Below are the code and all the weights of a small trained network. Each question names an input and a class and asks about switching units off, where a switched-off unit gives its printed mean instead of its output.

import numpy as np


def w(rows, s, z=0):
    codes = np.array(rows[::2]) - 128.0
    scale = np.full(codes.shape[1], s)
    scale[-1] = z or s
    return codes * scale


def f(y):
    return np.maximum(y, 0)


def log_softmax(a):
    a = a - a.max(-1, keepdims=True)
    return a - np.log(np.exp(a).sum(-1, keepdims=True))


def net(x, mask):
    res = np.array(x, float).reshape(1, 8) / 4 @ E
    y = f(res @ A[0][:, :-1].T + A[0][:, -1])
    res = res + np.where(mask, y, B[0][:, -1]) @ B[0][:, :-1]
    return log_softmax(res[-1] @ U[:, :-1].T + U[:, -1])


A, B = {}, {}
E = w([
[117,124,104,133,105,118,145],'x0',
[70,1,210,196,169,91,107],'x1',
[65,139,102,153,227,204,203],'x2',
[119,85,176,21,127,66,220],'x3',
[139,123,127,128,149,101,115],'x4',
[133,126,122,129,129,126,124],'x5',
[124,121,115,131,116,128,140],'x6',
[136,131,149,123,147,138,117],'x7',
],0.0093)
A[0] = w([
[122,59,190,25,110,97,176,232],'n1',
[122,150,125,66,207,114,131,120],'n2',
[149,57,162,229,209,109,237,193],'n3',
[121,252,56,92,205,145,202,215],'n4',
[197,183,64,66,102,129,36,241],'n5',
[84,217,65,254,162,170,101,253],'n6',
[226,153,156,227,37,144,47,184],'n7',
[78,34,186,190,29,143,43,215],'n8',
[124,146,77,191,170,199,110,118],'n9',
[220,212,96,187,74,134,78,118],'n10',
],0.0084,0.0037)
B[0] = w([
[168,77,167,59,80,117,255,243],'n1',
[75,180,118,119,124,161,149,162],'n2',
[66,105,162,166,86,196,89,241],'n3',
[89,173,47,81,137,241,159,233],'n4',
[123,140,163,76,28,185,145,228],'n5',
[157,106,89,186,117,197,76,253],'n6',
[57,81,164,34,72,85,64,221],'n7',
[148,55,178,122,153,58,38,236],'n8',
[141,135,120,155,193,179,94,198],'n9',
[115,63,206,80,62,218,127,207],'n10',
],0.0086,0.011)
U = w([
[49,83,182,88,44,186,155,247],'0',
[224,232,121,13,7,68,209,187],'1',
[98,81,155,125,124,41,2,37],'2',
[196,33,192,97,99,44,175,2],'3',
[238,225,29,138,119,221,69,21],'4',
[45,229,57,3,209,140,227,32],'5',
[71,111,96,223,227,134,34,135],'6',
],0.0069,0.0035)

Each question gives the input, the list of numbers given to net, and the class t.
The units are the neurons (one row each of A and B). Each row of codes is followed by its name. A weight is (code - 128) times the scale printed after its matrix; where a second scale follows, it is the last column's (A, B and U).
mask holds one flag per neuron, in row order. A switched-off neuron (its flag False) gives its mean, the last column of its row in B, instead of its output. The means were averaged over made-up inputs and are rounded, as every weight is.
A unit's drop is (log p(t) with every unit on - log p(t) with that unit switched off) / (log p(t) with every unit on - log p(t) with every unit switched off).
The circuit of an input: a set's keep is (log p(t) with only the set's units on - log p(t) with every unit switched off) / (log p(t) with every unit on - log p(t) with every unit switched off). Starting from all 10 units, units are removed one at a time, each time the one whose removal leaves the highest keep (on an exact tie, the one counted first), for as long as the keep stays at least 0.8.
units of the circuit, in order: the units of the circuit, biggest drop first
k most important neurons: the k neurons with the biggest drops, biggest first
drop when u is switched off: that unit's drop, to one decimal
input [0,-6,4,2,-7,4,-1,-5], class 5: units of the circuit, in order -> (n4)
input [1,-7,-1,-4,8,2,7,4], class 0: 2 most important neurons -> (n10 n5)
input [-6,1,-8,-2,7,7,-1,0], class 2: 3 most important neurons -> (n8 n1 n4)
input [2,5,2,0,6,-2,8,-5], class 6: units of the circuit, in order -> (n5 n10)
input [-8,-4,2,0,7,2,-7,-1], class 4: units of the circuit, in order -> (n1 n7)
input [8,-6,1,-2,1,-5,-2,5], class 4: units of the circuit, in order -> (n1 n4)
input [4,8,-1,8,-3,-4,-3,4], class 3: units of the circuit, in order -> (n1 n4)
input [0,1,1,-6,-2,-6,-6,2], class 6: 3 most important neurons -> (n1 n6 n9)
input [-4,-8,-5,-1,7,8,0,-4], class 0: 3 most important neurons -> (n10 n7 n1)
input [-2,-3,2,-6,0,-5,3,-8], class 4: 2 most important neurons -> (n6 n1)
input [7,-8,-1,-7,7,-1,4,-8], class 0: 3 most important neurons -> (n10 n7 n5)
input [-1,5,-8,-1,6,2,-6,-1], class 2: 2 most important neurons -> (n8 n7)
input [-2,1,-2,-5,1,7,1,-2], class 2: 3 most important neurons -> (n1 n4 n8)
input [8,3,-7,-5,3,6,4,1], class 2: units of the circuit, in order -> (n8)
input [-4,2,-3,7,-4,-8,8,-6], class 3: 2 most important neurons -> (n4 n5)
input [-5,2,8,-6,-2,-4,-4,3], class 6: 3 most important neurons -> (n5 n1 n3)
input [-1,7,-7,2,7,4,-3,-5], class 3: 2 most important neurons -> (n1 n6)
input [-1,2,-7,-8,-8,2,-8,-7], class 2: 3 most important neurons -> (n8 n1 n4)
input [5,-5,1,-2,2,-8,-5,-1], class 4: drop when n4 is switched off -> 0.2
input [3,0,2,8,7,2,-3,-3], class 5: drop when n1 is switched off -> -0.3
input [8,-2,6,-5,5,-8,6,-2], class 4: drop when n6 is switched off -> 0.0
input [-3,5,1,-7,3,0,8,-3], class 6: units of the circuit, in order -> (n1)
